Below is a small trained network, with its code and all its weights. Each question gives an input and a class and asks what happens when units are switched off, that is, made to give their printed mean instead of their output.

import numpy as np


def w(rows, s, z=0):
    codes = np.array(rows[::2]) - 128.0
    scale = np.full(codes.shape[1], s)
    scale[-1] = z or s
    return codes * scale


def f(y):
    return np.maximum(y, 0)


def log_softmax(a):
    a = a - a.max(-1, keepdims=True)
    return a - np.log(np.exp(a).sum(-1, keepdims=True))


def net(x, mask):
    res = np.array(x, float).reshape(1, 8) / 4 @ E
    y = f(res @ A[0][:, :-1].T + A[0][:, -1])
    res = res + np.where(mask, y, B[0][:, -1]) @ B[0][:, :-1]
    return log_softmax(res[-1] @ U[:, :-1].T + U[:, -1])


A, B = {}, {}
E = w([
[75,99,188],'x0',
[49,63,164],'x1',
[127,109,119],'x2',
[51,171,68],'x3',
[2,75,32],'x4',
[109,100,156],'x5',
[78,145,127],'x6',
[182,40,131],'x7',
],0.0073)
A[0] = w([
[161,99,147,101],'N1',
[103,155,177,170],'N2',
[135,124,45,184],'N3',
[163,138,118,79],'N4',
[93,117,120,226],'N5',
[172,148,115,76],'N6',
[141,117,139,93],'N7',
[71,180,187,76],'N8',
[140,60,128,159],'N9',
[107,152,115,81],'N10',
[102,109,165,106],'N11',
[150,197,126,254],'N12',
[144,55,183,66],'N13',
[112,93,162,107],'N14',
[180,142,118,59],'N15',
[141,116,166,29],'N16',
[112,128,170,113],'N17',
[152,74,42,233],'N18',
[152,163,150,128],'N19',
[125,90,161,87],'N20',
[138,140,64,189],'N21',
[247,137,98,67],'N22',
[96,51,202,87],'N23',
],0.014,0.0033)
B[0] = w([
[168,126,163,179],'N1',
[66,165,105,176],'N2',
[132,55,132,222],'N3',
[176,129,108,161],'N4',
[106,116,75,203],'N5',
[185,126,96,173],'N6',
[144,130,148,146],'N7',
[102,232,73,186],'N8',
[114,120,134,203],'N9',
[148,142,151,157],'N10',
[81,127,121,165],'N11',
[117,157,44,228],'N12',
[103,106,214,212],'N13',
[71,105,149,173],'N14',
[200,119,94,178],'N15',
[138,115,172,156],'N16',
[108,123,123,158],'N17',
[84,36,91,240],'N18',
[140,154,80,179],'N19',
[100,109,165,169],'N20',
[135,124,81,206],'N21',
[253,117,94,255],'N22',
[25,86,204,226],'N23',
],0.019,0.0075)
U = w([
[126,166,143,84],'0',
[146,51,122,132],'1',
[154,96,146,85],'2',
[254,90,173,143],'3',
[148,67,254,78],'4',
[139,97,113,253],'5',
],0.008,0.0046)

Each question gives the input, the list of numbers given to net, and the class t.
The units are the neurons (one row each of A and B). Each row of codes is followed by its name. A weight is (code - 128) times the scale printed after its matrix; where a second scale follows, it is the last column's (A, B and U).
mask holds one flag per neuron, in row order. A switched-off neuron (its flag False) gives its mean, the last column of its row in B, instead of its output. The means were averaged over made-up inputs and are rounded, as every weight is.
A unit's drop is (log p(t) with every unit on - log p(t) with that unit switched off) / (log p(t) with every unit on - log p(t) with every unit switched off).
The circuit of an input: a set's keep is (log p(t) with only the set's units on - log p(t) with every unit switched off) / (log p(t) with every unit on - log p(t) with every unit switched off). Starting from the 12 units with the biggest drops (on a tie, the unit counted first), units are removed one at a time, each time the one whose removal leaves the highest keep (on an exact tie, the one counted first), for as long as the keep stays at least 0.8.
units of the circuit, in order: the units of the circuit, biggest drop first
unit that matters most: the unit with the biggest drop
k most important neurons: the k neurons with the biggest drops, biggest first
drop when u is switched off: that unit's drop, to one decimal
input [-7,8,-5,8,2,3,4,-7], class 0: units of the circuit, in order -> (N8; N18)
input [2,-2,3,-4,2,3,-5,-4], class 4: units of the circuit, in order -> (N22; N12)
input [6,6,2,5,6,5,-2,-6], class 0: units of the circuit, in order -> (N8; N18)
input [1,-8,5,3,-1,-7,-3,1], class 3: units of the circuit, in order -> (N22)
input [-8,-7,6,8,8,-5,0,-2], class 1: 2 most important neurons -> (N3; N18)
input [2,3,1,-4,-7,5,-7,6], class 4: 2 most important neurons -> (N23; N13)
input [-8,4,4,3,-4,-3,-1,3], class 3: units of the circuit, in order -> (N22; N23)
input [-1,-1,-5,3,-6,8,4,1], class 0: 2 most important neurons -> (N18; N3)
input [8,-3,2,3,-1,5,5,0], class 0: 2 most important neurons -> (N8; N18)
input [-7,4,-4,3,-3,3,-1,-2], class 0: 3 most important neurons -> (N18; N22; N3)
input [7,-3,-4,6,-1,5,5,7], class 4: 2 most important neurons -> (N12; N23)
input [-7,8,-2,7,0,5,3,-6], class 0: 2 most important neurons -> (N8; N18)
input [-3,7,-6,7,5,7,2,-3], class 0: 3 most important neurons -> (N8; N22; N18)
input [5,7,-4,5,1,4,8,-7], class 0: most important neuron -> (N8)
input [3,1,-6,-5,7,1,-6,-2], class 4: 2 most important neurons -> (N12; N23)
input [3,0,-3,6,-6,-7,-1,3], class 3: drop when N23 is switched off -> 0.2
input [-6,1,1,-2,-3,-6,1,-3], class 3: drop when N22 is switched off -> 0.1
input [4,4,-7,8,-2,-7,-5,0], class 0: drop when N18 is switched off -> 0.2
input [-3,3,3,-8,1,-6,-3,-1], class 3: drop when N1 is switched off -> 0.0
input [8,-1,-6,5,4,8,5,0], class 0: unit that matters most -> N8
